Below are the code and all the weights of a small trained network. Each question names an input and a target symbol and asks about switching units off, where a switched-off unit gives its printed mean instead of its output.

import numpy as np


def w(rows, s, z=0):
    codes = np.array(rows[::2]) - 128.0
    scale = np.full(codes.shape[1], s)
    scale[-1] = z or s
    return codes * scale


def f(y):
    return np.maximum(y, 0)


def softmax(a):
    e = np.exp(a - a.max(-1, keepdims=True))
    return e / e.sum(-1, keepdims=True)


def log_softmax(a):
    a = a - a.max(-1, keepdims=True)
    return a - np.log(np.exp(a).sum(-1, keepdims=True))


def net(x, mask):
    ids = ['ΛΣγεζτ'.index(c) for c in x.split()]
    T = len(ids)
    res = E[ids] + P[:T]
    u = 0
    for l in range(3):
        r = res
        for j in range(3):
            rows = slice(2 * j, 2 * j + 2)
            q, k, v = (r @ M[l][rows].T for M in (Q, K, V))
            z = softmax(np.where(np.tri(T) > 0, q @ k.T / 2**0.5, -1e9)) @ v
            o = O[l][rows]
            res = res + np.where(mask[u + j], z, o[:, -1]) @ o[:, :-1]
        u += 3
        y = f(res @ A[l][:, :-1].T + A[l][:, -1])
        res = res + np.where(mask[u : u + 4], y, B[l][:, -1]) @ B[l][:, :-1]
        u += 4
    return log_softmax(res[-1] @ U[:, :-1].T + U[:, -1])


Q, K, V, O, A, B = {}, {}, {}, {}, {}, {}
E = w([
[179,60,65],'Λ',
[135,65,244],'Σ',
[161,171,74],'γ',
[147,172,143],'ε',
[19,135,171],'ζ',
[179,190,113],'τ',
],0.011)
P = w([
[251,118,205],'0',
[196,147,167],'1',
[174,92,167],'2',
[166,57,172],'3',
[154,28,171],'4',
[157,46,185],'5',
],0.0028)
Q[0] = w([
[127,120,155],'0.h0',
[245,124,24],'0.h0',
[122,160,169],'0.h1',
[154,134,186],'0.h1',
[210,15,145],'0.h2',
[11,81,214],'0.h2',
],0.011)
K[0] = w([
[105,148,125],'0.h0',
[227,141,136],'0.h0',
[133,105,115],'0.h1',
[156,113,105],'0.h1',
[147,63,99],'0.h2',
[99,118,253],'0.h2',
],0.015)
V[0] = w([
[93,89,164],'0.h0',
[106,80,140],'0.h0',
[127,136,162],'0.h1',
[103,72,97],'0.h1',
[109,1,113],'0.h2',
[41,135,121],'0.h2',
],0.0092)
O[0] = w([
[70,129,155,85],'0.h0',
[75,119,221,78],'0.h0',
[140,124,115,154],'0.h1',
[83,79,183,34],'0.h1',
[139,3,124,57],'0.h2',
[15,113,174,3],'0.h2',
],0.0062,0.0026)
A[0] = w([
[196,24,183,252],'0.n0',
[78,196,155,200],'0.n1',
[237,176,83,156],'0.n2',
[168,53,3,177],'0.n3',
],0.007,0.0026)
B[0] = w([
[184,13,121,187],'0.n0',
[74,253,235,158],'0.n1',
[27,244,21,255],'0.n2',
[150,31,36,179],'0.n3',
],0.0046,0.0075)
Q[1] = w([
[75,118,218],'1.h0',
[150,221,117],'1.h0',
[12,255,101],'1.h1',
[139,95,182],'1.h1',
[203,20,132],'1.h2',
[71,183,136],'1.h2',
],0.0067)
K[1] = w([
[68,249,154],'1.h0',
[128,118,59],'1.h0',
[40,2,241],'1.h1',
[214,122,101],'1.h1',
[234,151,63],'1.h2',
[39,132,174],'1.h2',
],0.006)
V[1] = w([
[46,195,159],'1.h0',
[230,29,97],'1.h0',
[189,81,44],'1.h1',
[255,198,72],'1.h1',
[245,135,49],'1.h2',
[190,80,52],'1.h2',
],0.0065)
O[1] = w([
[221,150,136,92],'1.h0',
[15,113,142,156],'1.h0',
[80,181,118,146],'1.h1',
[17,172,210,255],'1.h1',
[18,214,198,235],'1.h2',
[1,200,153,168],'1.h2',
],0.0046,0.0057)
A[1] = w([
[172,83,68,253],'1.n0',
[184,175,247,186],'1.n1',
[42,90,167,234],'1.n2',
[158,164,253,175],'1.n3',
],0.0063,0.004)
B[1] = w([
[127,10,187,190],'1.n0',
[227,121,238,219],'1.n1',
[58,30,202,254],'1.n2',
[180,144,255,209],'1.n3',
],0.0054,0.0055)
Q[2] = w([
[200,56,43],'2.h0',
[254,172,20],'2.h0',
[139,44,29],'2.h1',
[181,155,149],'2.h1',
[206,119,197],'2.h2',
[113,131,29],'2.h2',
],0.0051)
K[2] = w([
[118,143,78],'2.h0',
[110,119,70],'2.h0',
[254,214,140],'2.h1',
[137,80,125],'2.h1',
[212,227,63],'2.h2',
[165,26,189],'2.h2',
],0.0071)
V[2] = w([
[190,151,39],'2.h0',
[148,185,43],'2.h0',
[147,223,40],'2.h1',
[194,255,150],'2.h1',
[116,229,136],'2.h2',
[225,220,102],'2.h2',
],0.0041)
O[2] = w([
[62,106,164,15],'2.h0',
[1,108,179,56],'2.h0',
[193,203,193,97],'2.h1',
[225,211,121,228],'2.h1',
[163,107,73,255],'2.h2',
[96,181,61,103],'2.h2',
],0.0051,0.0033)
A[2] = w([
[181,155,194,137],'2.n0',
[88,159,71,103],'2.n1',
[51,137,132,231],'2.n2',
[169,45,254,249],'2.n3',
],0.0088,0.0016)
B[2] = w([
[176,143,183,200],'2.n0',
[107,113,2,164],'2.n1',
[144,42,178,189],'2.n2',
[107,182,48,254],'2.n3',
],0.0083,0.011)
U = w([
[104,204,122,72],'Λ',
[76,176,10,94],'Σ',
[169,161,253,107],'γ',
[80,135,203,141],'ε',
[193,99,114,255],'ζ',
[130,148,137,79],'τ',
],0.0068,0.0038)

Each question gives the input, a string of symbols that net reads in full, and the target symbol t.
The units are the heads (2 rows each of Q, K, V and O) and the neurons (one row each of A and B). Each row of codes is followed by its name. A weight is (code - 128) times the scale printed after its matrix; where a second scale follows, it is the last column's (O, A, B and U).
mask holds one flag per unit, layer by layer, with each layer's heads first. A switched-off unit (its flag False) gives its mean, the last column of its rows in O or B, instead of its output. The means were averaged over made-up inputs and are rounded, as every weight is.
A unit's drop is (log p(t) with every unit on - log p(t) with that unit switched off) / (log p(t) with every unit on - log p(t) with every unit switched off).
top k neurons: the k neurons with the biggest drops, biggest first
top k neurons in layer l: the k neurons of layer l with the biggest drops, biggest first
heads that matter: for each layer, one digit per head in row order, 1 if its drop is at least 0.15 and else 0, layers parted by /
drop when u is switched off: that unit's drop, to one decimal
input Λ Λ ε τ τ, target ε: top 2 neurons in layer 2 -> [2.n2, 2.n3]
input τ Σ ε, target Σ: top 3 neurons -> [1.n2, 0.n0, 0.n3]
input Λ γ ε ε ε γ, target ε: heads that matter -> 001 / 100 / 001
input ε ε γ Λ ε, target ε: heads that matter -> 001 / 100 / 010
input Λ Λ Σ, target ε: top 2 neurons in layer 2 -> [2.n2, 2.n1]
input τ γ ε Σ ε, target Σ: top 2 neurons in layer 1 -> [1.n2, 1.n0]
input ε τ τ ζ ε, target ζ: heads that matter -> 101 / 011 / 000
input ε ε Λ, target ε: top neuron in layer 2 -> [2.n2]
input Λ ε Σ Λ, target ε: heads that matter -> 001 / 101 / 011
input γ τ ζ, target ζ: heads that matter -> 001 / 011 / 000
input τ ζ ε, target ζ: heads that matter -> 001 / 011 / 000
input ε ε γ τ ε, target γ: top 2 neurons in layer 2 -> [2.n3, 2.n0]
input ε γ Λ τ, target ε: top 2 neurons in layer 0 -> [0.n3, 0.n0]
input ε γ ζ τ, target ζ: top neuron in layer 1 -> [1.n0]
input τ Λ ε γ ε γ, target ε: top 2 neurons in layer 0 -> [0.n3, 0.n0]
input τ ε ε, target γ: drop when 2.h1 is switched off -> 0.4
input ζ ε γ ε ζ γ, target ζ: drop when 0.h2 is switched off -> 0.4
input ζ γ γ, target ζ: drop when 1.n2 is switched off -> 0.0
